Below are the code and all the weights of a small trained network. Each question names an input and a class and asks about switching units off, where a switched-off unit gives its printed mean instead of its output.

import numpy as np


def w(rows, s, z=0):
    codes = np.array(rows[::2]) - 128.0
    scale = np.full(codes.shape[1], s)
    scale[-1] = z or s
    return codes * scale


def f(y):
    return np.maximum(y, 0)


def log_softmax(a):
    a = a - a.max(-1, keepdims=True)
    return a - np.log(np.exp(a).sum(-1, keepdims=True))


def net(x, mask):
    res = np.array(x, float).reshape(1, 8) / 4 @ E
    y = f(res @ A[0][:, :-1].T + A[0][:, -1])
    res = res + np.where(mask, y, B[0][:, -1]) @ B[0][:, :-1]
    return log_softmax(res[-1] @ U[:, :-1].T + U[:, -1])


A, B = {}, {}
E = w([
[106,161,102,125,98,190,248,129],'x0',
[129,129,131,129,127,131,127,130],'x1',
[129,130,127,128,122,125,127,134],'x2',
[134,125,127,126,128,129,129,130],'x3',
[105,77,149,101,28,130,112,50],'x4',
[123,130,128,130,129,125,130,126],'x5',
[57,120,151,15,149,128,113,167],'x6',
[121,134,132,133,130,130,126,123],'x7',
],0.016)
A[0] = w([
[206,131,141,243,78,138,93,82,139],'N1',
[93,130,125,116,92,186,180,142,142],'N2',
[138,165,89,175,130,153,140,130,138],'N3',
[162,96,114,85,149,112,127,115,137],'N4',
[181,101,108,233,82,88,97,67,36],'N5',
[93,110,132,88,133,127,97,114,129],'N6',
[172,153,76,213,153,151,225,201,138],'N7',
[117,155,134,164,232,112,131,243,200],'N8',
[145,153,85,190,116,167,165,133,133],'N9',
[114,96,126,174,59,162,136,85,70],'N10',
[151,199,72,143,120,174,150,118,130],'N11',
[92,138,126,108,139,134,147,166,50],'N12',
[84,158,72,75,80,175,215,119,47],'N13',
[132,169,126,117,245,85,111,216,37],'N14',
[135,100,196,134,93,79,73,104,89],'N15',
[134,112,141,152,192,173,154,101,117],'N16',
[136,100,138,151,166,37,95,116,171],'N17',
[121,127,145,180,85,113,117,166,142],'N18',
[195,134,99,76,103,158,122,81,79],'N19',
[146,123,160,139,157,162,146,123,117],'N20',
[94,83,167,75,104,87,62,130,116],'N21',
[181,100,120,185,198,25,12,130,44],'N22',
[127,141,145,103,105,148,143,128,69],'N23',
[105,103,150,74,116,104,82,105,110],'N24',
[103,95,154,89,103,162,85,125,105],'N25',
[195,160,104,190,139,171,197,130,145],'N26',
[155,155,114,164,160,149,162,150,99],'N27',
[172,127,134,189,107,117,128,106,165],'N28',
[160,134,126,142,161,119,46,116,213],'N29',
[129,113,173,161,163,159,152,125,122],'N30',
[110,135,138,94,96,138,203,123,50],'N31',
[94,130,137,42,164,130,174,184,8],'N32',
[100,96,80,129,25,117,156,85,62],'N33',
],0.011,0.015)
B[0] = w([
[150,153,110,56,156,223,122,126,253],'N1',
[162,174,101,116,178,140,94,89,192],'N2',
[125,138,132,151,109,83,138,114,178],'N3',
[112,119,126,153,121,128,152,138,148],'N4',
[72,73,157,31,64,191,157,229,207],'N5',
[136,102,135,158,114,135,147,151,163],'N6',
[108,118,133,170,131,41,139,122,236],'N7',
[188,164,104,101,192,164,80,70,253],'N8',
[154,102,144,158,131,65,121,132,195],'N9',
[182,180,101,110,153,145,92,83,178],'N10',
[144,89,143,152,133,83,117,120,182],'N11',
[166,120,94,123,147,125,113,119,138],'N12',
[113,129,139,35,113,232,145,160,190],'N13',
[52,89,198,40,54,245,193,213,193],'N14',
[101,104,145,160,129,98,128,136,181],'N15',
[119,130,127,147,125,115,116,114,149],'N16',
[125,107,109,83,113,171,155,131,210],'N17',
[136,142,102,129,110,132,137,103,160],'N18',
[122,124,107,146,143,129,124,109,141],'N19',
[143,131,128,149,103,129,129,108,139],'N20',
[106,102,142,154,84,90,169,147,195],'N21',
[191,206,78,129,204,129,84,53,231],'N22',
[90,139,127,116,128,134,133,136,135],'N23',
[93,85,146,151,98,90,166,152,174],'N24',
[120,113,171,157,96,103,132,161,163],'N25',
[104,112,141,184,141,56,140,122,221],'N26',
[153,161,163,161,118,93,122,119,167],'N27',
[171,203,89,121,174,145,71,94,208],'N28',
[89,97,148,128,77,162,168,191,232],'N29',
[146,119,138,126,134,110,134,128,144],'N30',
[133,108,162,71,114,176,132,164,159],'N31',
[182,190,98,139,220,122,40,48,158],'N32',
[146,170,87,109,161,161,82,104,186],'N33',
],0.011,0.019)
U = w([
[177,249,63,111,198,179,116,59,49],'0',
[65,142,129,42,71,255,160,178,252],'1',
[78,113,138,245,76,10,162,135,124],'2',
],0.0096,0.002)

Each question gives the input, the list of numbers given to net, and the class t.
The units are the neurons (one row each of A and B). Each row of codes is followed by its name. A weight is (code - 128) times the scale printed after its matrix; where a second scale follows, it is the last column's (A, B and U).
mask holds one flag per neuron, in row order. A switched-off neuron (its flag False) gives its mean, the last column of its row in B, instead of its output. The means were averaged over made-up inputs and are rounded, as every weight is.
A unit's drop is (log p(t) with every unit on - log p(t) with that unit switched off) / (log p(t) with every unit on - log p(t) with every unit switched off).
The circuit of an input: a set's keep is (log p(t) with only the set's units on - log p(t) with every unit switched off) / (log p(t) with every unit on - log p(t) with every unit switched off). Starting from the 12 units with the biggest drops (on a tie, the unit counted first), units are removed one at a time, each time the one whose removal leaves the highest keep (on an exact tie, the one counted first), for as long as the keep stays at least 0.8.
circuit, biggest first: the units of the circuit, biggest drop first
most important unit: the unit with the biggest drop
k most important neurons: the k neurons with the biggest drops, biggest first
drop of u: that unit's drop, to one decimal
input [2,-7,-3,5,6,1,-2,-6], class 0: circuit, biggest first	(N14)
input [-8,8,3,-4,1,7,-1,-7], class 1: 2 most important neurons	(N29, N17)
input [6,-6,-6,7,-8,-2,0,-3], class 2: 3 most important neurons	(N7, N26, N1)
input [8,4,1,6,0,-3,8,4], class 0: 4 most important neurons	(N32, N2, N5, N14)
input [1,-2,-3,-6,5,0,0,-3], class 0: 2 most important neurons	(N5, N14)
input [-5,0,-7,1,1,1,-2,8], class 1: 2 most important neurons	(N29, N8)
input [0,-2,-6,-6,2,1,-5,-3], class 1: 3 most important neurons	(N5, N22, N8)
input [1,2,-1,8,-1,8,-1,4], class 2: 2 most important neurons	(N22, N1)
input [3,-2,-2,0,-3,-4,8,-1], class 0: 2 most important neurons	(N32, N5)
input [5,8,-8,8,4,8,0,-1], class 0: 2 most important neurons	(N5, N14)
input [8,0,0,1,8,0,0,-7], class 0: 2 most important neurons	(N2, N33)
input [-7,3,8,-2,0,-7,2,-7], class 1: 2 most important neurons	(N7, N26)
input [6,3,0,-6,-8,-4,6,-6], class 0: 2 most important neurons	(N32, N8)
input [6,5,7,2,-6,1,7,-7], class 0: most important unit	N32
input [4,-6,2,-8,-4,8,-6,0], class 2: drop of N20	0.0
input [-7,-6,6,7,3,7,-3,-5], class 1: drop of N5	0.2
input [5,-3,1,1,-4,4,8,-1], class 0: drop of N32	2.5
input [-7,-7,6,-1,-4,-8,7,-6], class 1: drop of N14	4.8
